Below is a small trained network, with its code and all its weights. Each question gives an input and a target symbol and asks what happens when units are switched off, that is, made to give their printed mean instead of their output.

import numpy as np


def w(rows, s, z=0):
    codes = np.array(rows[::2]) - 128.0
    scale = np.full(codes.shape[1], s)
    scale[-1] = z or s
    return codes * scale


def f(y):
    return np.maximum(y, 0)


def softmax(a):
    e = np.exp(a - a.max(-1, keepdims=True))
    return e / e.sum(-1, keepdims=True)


def log_softmax(a):
    a = a - a.max(-1, keepdims=True)
    return a - np.log(np.exp(a).sum(-1, keepdims=True))


def net(x, mask):
    ids = ['αδεζθμξσω'.index(c) for c in x.split()]
    T = len(ids)
    res = E[ids] + P[:T]
    u = 0
    for l in range(2):
        r = res
        for j in range(2):
            rows = slice(3 * j, 3 * j + 3)
            q, k, v = (r @ M[l][rows].T for M in (Q, K, V))
            z = softmax(np.where(np.tri(T) > 0, q @ k.T / 3**0.5, -1e9)) @ v
            o = O[l][rows]
            res = res + np.where(mask[u + j], z, o[:, -1]) @ o[:, :-1]
        u += 2
        y = f(res @ A[l][:, :-1].T + A[l][:, -1])
        res = res + np.where(mask[u : u + 4], y, B[l][:, -1]) @ B[l][:, :-1]
        u += 4
    return log_softmax(res[-1] @ U[:, :-1].T + U[:, -1])


Q, K, V, O, A, B = {}, {}, {}, {}, {}, {}
E = w([
[114,46,177,133],'α',
[232,161,144,109],'δ',
[107,129,135,160],'ε',
[106,108,107,233],'ζ',
[117,67,222,189],'θ',
[100,117,142,187],'μ',
[35,132,89,105],'ξ',
[48,192,196,73],'σ',
[82,42,211,5],'ω',
],0.013)
P = w([
[159,82,101,80],'0',
[123,120,115,114],'1',
[92,136,125,124],'2',
[51,139,152,140],'3',
[24,140,165,149],'4',
[1,144,187,154],'5',
],0.0076)
Q[0] = w([
[129,26,131,135],'0.h1',
[34,135,64,197],'0.h1',
[248,147,79,92],'0.h1',
[152,91,86,146],'0.h2',
[188,152,139,91],'0.h2',
[61,131,87,120],'0.h2',
],0.013)
K[0] = w([
[114,5,151,124],'0.h1',
[40,159,143,130],'0.h1',
[196,120,73,111],'0.h1',
[131,110,66,136],'0.h2',
[205,125,101,152],'0.h2',
[62,151,118,84],'0.h2',
],0.015)
V[0] = w([
[54,162,143,150],'0.h1',
[63,61,40,241],'0.h1',
[94,139,59,91],'0.h1',
[86,83,77,70],'0.h2',
[76,144,103,125],'0.h2',
[117,37,2,126],'0.h2',
],0.0083)
O[0] = w([
[118,98,80,231,253],'0.h1',
[122,190,253,176,220],'0.h1',
[82,194,124,229,189],'0.h1',
[111,190,129,206,243],'0.h2',
[63,141,85,126,217],'0.h2',
[107,200,199,138,175],'0.h2',
],0.0061,0.0039)
A[0] = w([
[90,87,213,110,247],'0.n1',
[199,68,144,170,107],'0.n2',
[178,90,123,125,188],'0.n3',
[77,120,196,2,241],'0.n4',
],0.0074,0.0011)
B[0] = w([
[124,58,142,145,253],'0.n1',
[158,164,155,139,163],'0.n2',
[182,180,155,95,160],'0.n3',
[102,106,1,145,214],'0.n4',
],0.0098,0.0034)
Q[1] = w([
[119,52,213,136],'1.h1',
[36,136,106,173],'1.h1',
[59,163,137,254],'1.h1',
[146,170,29,138],'1.h2',
[49,92,104,193],'1.h2',
[124,139,198,85],'1.h2',
],0.0095)
K[1] = w([
[132,103,248,187],'1.h1',
[50,83,113,115],'1.h1',
[11,82,108,177],'1.h1',
[139,164,69,35],'1.h2',
[59,125,131,132],'1.h2',
[160,148,160,173],'1.h2',
],0.011)
V[1] = w([
[106,237,113,201],'1.h1',
[145,2,33,74],'1.h1',
[108,177,97,12],'1.h1',
[82,111,80,138],'1.h2',
[102,155,162,161],'1.h2',
[49,154,82,60],'1.h2',
],0.0068)
O[1] = w([
[112,207,2,60,254],'1.h1',
[162,38,151,225,63],'1.h1',
[44,109,69,233,45],'1.h1',
[162,114,62,124,233],'1.h2',
[163,101,171,164,206],'1.h2',
[91,93,41,106,211],'1.h2',
],0.0062,0.0042)
A[1] = w([
[178,193,234,142,82],'1.n1',
[87,184,152,128,138],'1.n2',
[192,89,146,121,254],'1.n3',
[254,195,81,124,159],'1.n4',
],0.0092,0.0076)
B[1] = w([
[249,84,65,169,183],'1.n1',
[181,183,159,205,253],'1.n2',
[98,150,166,72,230],'1.n3',
[121,184,85,48,169],'1.n4',
],0.013,0.0071)
U = w([
[143,123,126,122,5],'α',
[146,153,116,2,170],'δ',
[42,129,252,71,170],'ε',
[237,135,59,146,23],'ζ',
[164,118,132,129,148],'θ',
[186,112,188,128,216],'μ',
[110,211,120,159,161],'ξ',
[149,85,3,125,190],'σ',
[97,94,186,200,47],'ω',
],0.0081,0.0034)

Each question gives the input, a string of symbols that net reads in full, and the target symbol t.
The units are the heads (3 rows each of Q, K, V and O) and the neurons (one row each of A and B). Each row of codes is followed by its name. A weight is (code - 128) times the scale printed after its matrix; where a second scale follows, it is the last column's (O, A, B and U).
mask holds one flag per unit, layer by layer, with each layer's heads first. A switched-off unit (its flag False) gives its mean, the last column of its rows in O or B, instead of its output. The means were averaged over made-up inputs and are rounded, as every weight is.
A unit's drop is (log p(t) with every unit on - log p(t) with that unit switched off) / (log p(t) with every unit on - log p(t) with every unit switched off).
The circuit of an input: a set's keep is (log p(t) with only the set's units on - log p(t) with every unit switched off) / (log p(t) with every unit on - log p(t) with every unit switched off). Starting from all 12 units, units are removed one at a time, each time the one whose removal leaves the highest keep (on an exact tie, the one counted first), for as long as the keep stays at least 0.8.
units of the circuit, in order: the units of the circuit, biggest drop first
unit that matters most: the unit with the biggest drop
top k neurons: the k neurons with the biggest drops, biggest first
k most important neurons of layer l: the k neurons of layer l with the biggest drops, biggest first
which heads matter: for each layer, one digit per head in row order, 1 if its drop is at least 0.15 and else 0, layers parted by /
input ξ ω ξ ε, target ω: which heads matter	10 / 10
input ω ξ θ δ σ, target σ: unit that matters most	0.h2
input ξ σ ξ μ, target σ: top 2 neurons	1.n2, 1.n3
input ζ ξ δ σ α ζ, target σ: units of the circuit, in order	0.h1, 0.h2
input ξ ξ ξ ω ξ μ, target ω: units of the circuit, in order	0.n4, 0.n1, 1.h1
input σ ω ε, target ω: units of the circuit, in order	1.h1, 0.n4
input ω ξ ω ζ, target ω: units of the circuit, in order	0.n4, 1.h1, 0.h1
input ξ ω σ, target ω: units of the circuit, in order	1.h1, 0.n4
input ξ ω ζ, target ω: units of the circuit, in order	1.h1, 0.n4, 0.h1
input ξ ξ ξ α, target ε: units of the circuit, in order	0.n1, 1.n1, 1.h1, 1.n3
input δ ξ ω ζ ξ, target ω: units of the circuit, in order	0.n4, 1.h1, 0.h1
input ξ ζ ξ ξ δ, target δ: which heads matter	00 / 00
input ω θ σ ξ ξ, target σ: top 3 neurons	1.n3, 1.n2, 0.n2
input μ σ ξ ξ, target σ: which heads matter	11 / 11
input δ ω ω ξ ω σ, target ω: units of the circuit, in order	1.h1, 0.n4, 0.h1
input θ ξ ξ δ ζ ζ, target ζ: 2 most important neurons of layer 1	1.n1, 1.n3
input ε ξ θ, target μ: 2 most important neurons of layer 1	1.n1, 1.n3
input μ ω ζ ω ζ ω, target σ: which heads matter	10 / 01
input ξ ξ ξ ε ε α, target ε: which heads matter	00 / 10
input ξ σ μ ζ, target σ: most important neuron of layer 0	0.n1
